Below is a small trained network, with its code and all its weights. Each question gives an input and a target symbol and asks what happens when units are switched off, that is, made to give their printed mean instead of their output.

import numpy as np


def w(rows, s, z=0):
    codes = np.array(rows[::2]) - 128.0
    scale = np.full(codes.shape[1], s)
    scale[-1] = z or s
    return codes * scale


def f(y):
    return y / 2 * (1 + np.tanh(0.7978845608 * (y + 0.044715 * y**3)))


def softmax(a):
    e = np.exp(a - a.max(-1, keepdims=True))
    return e / e.sum(-1, keepdims=True)


def log_softmax(a):
    a = a - a.max(-1, keepdims=True)
    return a - np.log(np.exp(a).sum(-1, keepdims=True))


def net(x, mask):
    ids = ['αβδεηθξπστω'.index(c) for c in x.split()]
    T = len(ids)
    res = E[ids] + P[:T]
    u = 0
    for l in range(2):
        r = res
        for j in range(3):
            rows = slice(3 * j, 3 * j + 3)
            q, k, v = (r @ M[l][rows].T for M in (Q, K, V))
            z = softmax(np.where(np.tri(T) > 0, q @ k.T / 3**0.5, -1e9)) @ v
            o = O[l][rows]
            res = res + np.where(mask[u + j], z, o[:, -1]) @ o[:, :-1]
        u += 3
        y = f(res @ A[l][:, :-1].T + A[l][:, -1])
        res = res + np.where(mask[u : u + 4], y, B[l][:, -1]) @ B[l][:, :-1]
        u += 4
    return log_softmax(res[-1] @ U[:, :-1].T + U[:, -1])


Q, K, V, O, A, B = {}, {}, {}, {}, {}, {}
E = w([
[143,143,180,116,47],'α',
[54,165,164,175,103],'β',
[5,96,97,152,188],'δ',
[121,205,158,209,139],'ε',
[165,96,88,161,70],'η',
[79,168,66,139,158],'θ',
[110,181,129,84,221],'ξ',
[92,138,68,84,115],'π',
[142,129,86,209,125],'σ',
[153,114,134,72,159],'τ',
[180,39,55,119,183],'ω',
],0.023)
P = w([
[246,100,75,16,254],'0',
[201,130,99,38,145],'1',
[172,131,125,62,119],'2',
[148,126,127,78,95],'3',
[124,129,138,101,80],'4',
[111,127,138,119,67],'5',
[98,125,140,134,53],'6',
[79,125,145,138,36],'7',
[63,131,145,148,32],'8',
[64,142,151,154,8],'9',
[55,137,153,180,13],'10',
],0.0045)
Q[0] = w([
[90,5,122,123,110],'0.h0',
[156,103,217,95,144],'0.h0',
[140,166,22,220,148],'0.h0',
[111,125,112,142,91],'0.h1',
[161,117,119,119,43],'0.h1',
[78,145,118,165,71],'0.h1',
[160,131,44,74,142],'0.h2',
[66,132,61,201,79],'0.h2',
[157,85,125,168,163],'0.h2',
],0.011)
K[0] = w([
[239,198,6,145,27],'0.h0',
[221,1,161,135,117],'0.h0',
[25,195,104,186,158],'0.h0',
[70,74,77,141,136],'0.h1',
[45,128,144,113,144],'0.h1',
[61,99,89,153,135],'0.h1',
[151,124,39,188,106],'0.h2',
[47,41,161,206,88],'0.h2',
[78,132,121,66,156],'0.h2',
],0.0098)
V[0] = w([
[125,138,140,109,99],'0.h0',
[104,2,148,179,119],'0.h0',
[232,106,200,100,146],'0.h0',
[62,82,152,104,162],'0.h1',
[112,139,67,119,100],'0.h1',
[170,145,135,75,93],'0.h1',
[152,178,180,182,133],'0.h2',
[86,108,74,218,99],'0.h2',
[101,37,142,147,42],'0.h2',
],0.0083)
O[0] = w([
[102,121,157,187,136,113],'0.h0',
[79,52,160,172,132,68],'0.h0',
[104,101,254,142,156,1],'0.h0',
[112,126,198,149,122,124],'0.h1',
[170,209,65,173,91,178],'0.h1',
[230,175,103,76,171,98],'0.h1',
[94,189,165,158,74,116],'0.h2',
[87,177,75,38,68,208],'0.h2',
[56,108,139,148,178,120],'0.h2',
],0.0058,0.0096)
A[0] = w([
[221,140,79,140,4,148],'0.n0',
[190,64,74,54,119,170],'0.n1',
[134,135,181,253,163,225],'0.n2',
[128,108,44,242,124,251],'0.n3',
],0.0053,0.0017)
B[0] = w([
[141,116,188,228,58,249],'0.n0',
[4,2,39,152,40,178],'0.n1',
[121,193,17,168,224,123],'0.n2',
[204,169,83,195,52,255],'0.n3',
],0.0075,0.0077)
Q[1] = w([
[126,155,133,126,35],'1.h0',
[144,138,229,147,48],'1.h0',
[146,19,163,200,94],'1.h0',
[148,255,121,92,112],'1.h1',
[79,168,112,194,2],'1.h1',
[167,168,5,195,55],'1.h1',
[197,102,210,200,214],'1.h2',
[145,57,196,179,67],'1.h2',
[102,139,140,202,116],'1.h2',
],0.0069)
K[1] = w([
[43,148,97,94,122],'1.h0',
[79,132,143,115,169],'1.h0',
[71,173,82,61,150],'1.h0',
[171,147,249,190,139],'1.h1',
[2,169,115,143,101],'1.h1',
[132,201,44,130,59],'1.h1',
[253,177,107,214,156],'1.h2',
[209,87,174,167,51],'1.h2',
[102,149,126,137,97],'1.h2',
],0.0087)
V[1] = w([
[180,154,187,199,197],'1.h0',
[69,78,144,69,54],'1.h0',
[146,54,188,127,39],'1.h0',
[190,172,60,215,92],'1.h1',
[255,111,72,122,141],'1.h1',
[210,83,177,141,31],'1.h1',
[135,79,173,25,49],'1.h2',
[118,142,104,70,225],'1.h2',
[51,106,85,155,165],'1.h2',
],0.0083)
O[1] = w([
[176,92,148,193,55,68],'1.h0',
[57,69,110,34,116,129],'1.h0',
[99,132,175,91,45,121],'1.h0',
[176,95,216,72,98,253],'1.h1',
[147,106,157,101,2,162],'1.h1',
[34,88,196,160,109,131],'1.h1',
[122,35,130,117,172,119],'1.h2',
[220,166,119,92,184,94],'1.h2',
[157,167,75,166,113,148],'1.h2',
],0.0067,0.025)
A[1] = w([
[134,236,161,46,146,112],'1.n0',
[201,85,255,91,101,254],'1.n1',
[102,115,244,133,156,248],'1.n2',
[144,148,109,169,77,198],'1.n3',
],0.0092,0.0032)
B[1] = w([
[151,74,137,227,125,205],'1.n0',
[77,144,139,119,181,205],'1.n1',
[246,111,105,106,64,150],'1.n2',
[122,148,153,98,170,248],'1.n3',
],0.014)
U = w([
[194,118,196,71,76,82],'α',
[46,156,115,182,151,139],'β',
[93,160,84,106,154,90],'δ',
[143,161,197,166,113,70],'ε',
[53,66,157,172,63,112],'η',
[189,167,86,122,56,184],'θ',
[162,64,165,173,147,131],'ξ',
[72,199,78,1,69,43],'π',
[55,214,212,67,120,148],'σ',
[118,113,149,54,180,245],'τ',
[140,44,104,126,103,79],'ω',
],0.0078,0.011)

Each question gives the input, a string of symbols that net reads in full, and the target symbol t.
The units are the heads (3 rows each of Q, K, V and O) and the neurons (one row each of A and B). Each row of codes is followed by its name. A weight is (code - 128) times the scale printed after its matrix; where a second scale follows, it is the last column's (O, A, B and U).
mask holds one flag per unit, layer by layer, with each layer's heads first. A switched-off unit (its flag False) gives its mean, the last column of its rows in O or B, instead of its output. The means were averaged over made-up inputs and are rounded, as every weight is.
A unit's drop is (log p(t) with every unit on - log p(t) with that unit switched off) / (log p(t) with every unit on - log p(t) with every unit switched off).
The circuit of an input: a set's keep is (log p(t) with only the set's units on - log p(t) with every unit switched off) / (log p(t) with every unit on - log p(t) with every unit switched off). Starting from the 12 units with the biggest drops (on a tie, the unit counted first), units are removed one at a time, each time the one whose removal leaves the highest keep (on an exact tie, the one counted first), for as long as the keep stays at least 0.8.
units of the circuit, in order: the units of the circuit, biggest drop first
unit that matters most: the unit with the biggest drop
top k neurons: the k neurons with the biggest drops, biggest first
k most important neurons of layer l: the k neurons of layer l with the biggest drops, biggest first
which heads matter: for each layer, one digit per head in row order, 1 if its drop is at least 0.15 and else 0, layers parted by /
input π π π π, target π: unit that matters most : 0.n1
input δ θ θ η θ ω, target θ: units of the circuit, in order : [1.h2; 1.h1]
input θ θ τ η δ ξ τ σ η σ, target η: which heads matter : 110 / 011
input θ β θ α σ, target σ: 3 most important neurons of layer 0 : [0.n3; 0.n1; 0.n2]
input θ θ θ δ, target θ: units of the circuit, in order : [1.h2; 1.n1; 1.h1]
input τ β θ θ η ξ θ, target η: which heads matter : 001 / 110
input α τ ω, target ω: which heads matter : 011 / 010
input θ τ δ θ η σ σ, target η: units of the circuit, in order : [1.h2; 0.h1]
input ω θ σ α τ θ, target σ: 3 most important neurons of layer 1 : [1.n1; 1.n2; 1.n0]
input η α α π ε ω, target ω: top 3 neurons : [0.n1; 1.n3; 1.n1]
input σ θ η ε, target ε: top 3 neurons : [1.n0; 0.n2; 0.n1]
input π τ α β δ π θ θ β π, target β: units of the circuit, in order : [1.h1; 0.h1]
input θ η α π θ σ θ θ θ, target θ: top 2 neurons : [1.n1; 1.n0]
input τ η θ θ ε θ ξ, target ξ: units of the circuit, in order : [1.n0; 1.h2]
input η η θ θ ω α η θ θ σ θ, target σ: which heads matter : 110 / 110
input σ σ π σ, target π: which heads matter : 000 / 100
input σ θ θ θ θ η, target η: units of the circuit, in order : [0.n0; 1.h2]
input σ σ θ θ θ θ θ π τ, target τ: which heads matter : 100 / 001
input π θ σ θ θ θ θ η τ, target τ: 2 most important neurons of layer 1 : [1.n1; 1.n0]
input θ θ θ β σ, target σ: unit that matters most : 0.h2
input η η ε, target ε: which heads matter : 101 / 001
